Below are the code and all the weights of a small trained network. Each question names an input and a class and asks about switching units off, where a switched-off unit gives its printed mean instead of its output.

import numpy as np


def w(rows, s, z=0):
    codes = np.array(rows[::2]) - 128.0
    scale = np.full(codes.shape[1], s)
    scale[-1] = z or s
    return codes * scale


def norm(h):
    return h / np.sqrt((h * h).mean(-1, keepdims=True) + 1e-5)


def f(y):
    return np.maximum(y, 0)


def log_softmax(a):
    a = a - a.max(-1, keepdims=True)
    return a - np.log(np.exp(a).sum(-1, keepdims=True))


def net(x, mask):
    res = np.array(x, float).reshape(1, 8) / 4 @ E
    u = 0
    for l in range(4):
        y = f(norm(res) @ A[l][:, :-1].T + A[l][:, -1])
        res = res + np.where(mask[u : u + 9], y, B[l][:, -1]) @ B[l][:, :-1]
        u += 9
    return log_softmax(norm(res)[-1] @ U[:, :-1].T + U[:, -1])


A, B = {}, {}
E = w([
[197,197,2],'x0',
[88,32,113],'x1',
[165,77,106],'x2',
[71,146,60],'x3',
[93,116,144],'x4',
[176,147,227],'x5',
[67,182,106],'x6',
[33,179,218],'x7',
],0.0049)
A[0] = w([
[141,207,90,59],'L0N0',
[253,133,201,205],'L0N1',
[39,16,120,254],'L0N2',
[94,2,18,50],'L0N3',
[244,202,182,201],'L0N4',
[162,130,196,59],'L0N5',
[198,114,168,98],'L0N6',
[127,128,204,8],'L0N7',
[82,26,58,67],'L0N8',
],0.0074,0.0023)
B[0] = w([
[73,155,172,172],'L0N0',
[131,159,64,234],'L0N1',
[254,91,39,255],'L0N2',
[107,146,135,207],'L0N3',
[138,184,105,230],'L0N4',
[142,102,122,164],'L0N5',
[130,130,96,170],'L0N6',
[104,115,129,161],'L0N7',
[110,132,199,186],'L0N8',
],0.0062,0.0047)
A[1] = w([
[111,11,81,172],'L1N0',
[163,134,134,84],'L1N1',
[25,84,99,183],'L1N2',
[72,211,132,254],'L1N3',
[182,135,179,134],'L1N4',
[106,137,149,64],'L1N5',
[123,86,160,142],'L1N6',
[146,56,142,67],'L1N7',
[187,23,207,154],'L1N8',
],0.011,0.0035)
B[1] = w([
[195,158,165,255],'L1N0',
[3,66,137,144],'L1N1',
[201,62,57,198],'L1N2',
[179,154,132,254],'L1N3',
[149,151,63,169],'L1N4',
[72,153,63,135],'L1N5',
[196,135,184,165],'L1N6',
[131,156,160,177],'L1N7',
[206,162,207,241],'L1N8',
],0.0072,0.0058)
A[2] = w([
[142,144,184,5],'L2N0',
[235,120,186,233],'L2N1',
[54,132,93,121],'L2N2',
[124,71,192,167],'L2N3',
[97,146,64,122],'L2N4',
[2,119,39,130],'L2N5',
[18,68,30,201],'L2N6',
[188,164,104,153],'L2N7',
[225,148,148,175],'L2N8',
],0.0078,0.0024)
B[2] = w([
[110,69,86,138],'L2N0',
[95,132,21,254],'L2N1',
[142,98,109,130],'L2N2',
[203,167,164,149],'L2N3',
[254,136,112,149],'L2N4',
[127,82,136,134],'L2N5',
[140,71,124,138],'L2N6',
[17,102,166,214],'L2N7',
[30,105,85,243],'L2N8',
],0.0071,0.0083)
A[3] = w([
[152,155,117,62],'L3N0',
[173,250,141,145],'L3N1',
[100,209,93,253],'L3N2',
[114,177,134,108],'L3N3',
[145,97,160,110],'L3N4',
[114,101,81,129],'L3N5',
[116,121,190,154],'L3N6',
[171,117,95,185],'L3N7',
[128,162,128,58],'L3N8',
],0.014,0.0031)
B[3] = w([
[150,109,88,145],'L3N0',
[55,59,195,218],'L3N1',
[104,69,209,254],'L3N2',
[71,166,108,161],'L3N3',
[255,225,150,144],'L3N4',
[116,71,126,194],'L3N5',
[172,115,123,140],'L3N6',
[125,100,233,213],'L3N7',
[114,164,117,143],'L3N8',
],0.0083,0.0088)
U = w([
[102,195,67,2],'0',
[115,78,59,79],'1',
[4,119,184,174],'2',
[155,101,98,211],'3',
[160,162,134,122],'4',
],0.015,0.0071)

Each question gives the input, the list of numbers given to net, and the class t.
The units are the neurons (one row each of A and B). Each row of codes is followed by its name. A weight is (code - 128) times the scale printed after its matrix; where a second scale follows, it is the last column's (A, B and U).
mask holds one flag per neuron, layer by layer. A switched-off neuron (its flag False) gives its mean, the last column of its row in B, instead of its output. The means were averaged over made-up inputs and are rounded, as every weight is.
A unit's drop is (log p(t) with every unit on - log p(t) with that unit switched off) / (log p(t) with every unit on - log p(t) with every unit switched off).
The circuit of an input: a set's keep is (log p(t) with only the set's units on - log p(t) with every unit switched off) / (log p(t) with every unit on - log p(t) with every unit switched off). Starting from the 12 units with the biggest drops (on a tie, the unit counted first), units are removed one at a time, each time the one whose removal leaves the highest keep (on an exact tie, the one counted first), for as long as the keep stays at least 0.8.
circuit, biggest first: the units of the circuit, biggest drop first
unit that matters most: the unit with the biggest drop
k most important neurons: the k neurons with the biggest drops, biggest first
top k neurons in layer l: the k neurons of layer l with the biggest drops, biggest first
drop of u: that unit's drop, to one decimal
input [3,-1,-6,3,3,-2,-2,-4], class 2: unit that matters most : L1N3
input [-2,0,8,8,-3,-1,-2,4], class 1: circuit, biggest first : (L3N1; L2N1)
input [0,7,8,-4,6,7,-6,2], class 4: circuit, biggest first : (L1N8; L3N4)
input [-3,6,0,2,-1,6,7,-1], class 3: 2 most important neurons : (L0N4; L0N1)
input [1,3,0,7,1,6,-5,7], class 3: circuit, biggest first : (L0N4; L1N2; L0N8; L3N1)
input [-5,0,8,-7,6,-5,-4,-4], class 4: top 2 neurons in layer 1 : (L1N8; L1N0)
input [-6,2,1,2,2,5,-1,5], class 4: 2 most important neurons : (L3N4; L3N2)
input [-6,1,1,2,-6,2,-6,2], class 3: 2 most important neurons : (L3N2; L0N2)
input [-2,-7,-6,6,3,-4,-8,-5], class 2: 2 most important neurons : (L0N2; L1N2)
input [-1,2,1,6,-3,0,-7,5], class 4: top 3 neurons in layer 0 : (L0N1; L0N4; L0N8)
input [-5,0,-6,-2,4,-1,1,-5], class 3: top 3 neurons in layer 0 : (L0N2; L0N0; L0N3)
input [-6,4,8,1,6,-3,3,-2], class 4: top 2 neurons in layer 0 : (L0N8; L0N1)
input [7,-4,3,-5,8,6,-5,-2], class 2: top 2 neurons in layer 0 : (L0N2; L0N4)
input [-2,1,2,6,-4,-5,6,2], class 1: circuit, biggest first : (L1N2)
input [-2,-2,8,4,-7,-6,8,3], class 1: 3 most important neurons : (L1N2; L3N1; L3N2)
input [2,-4,1,5,0,0,-2,-4], class 2: drop of L0N4 : 0.0
input [6,-3,3,-6,3,-8,-3,4], class 2: drop of L0N2 : 0.1
input [1,-5,4,-4,-3,5,2,-6], class 2: drop of L0N2 : 0.3
input [-4,3,-3,-2,7,2,-8,-1], class 4: drop of L1N8 : 0.2
input [2,0,6,-3,-3,6,-1,-7], class 1: unit that matters most : L3N1
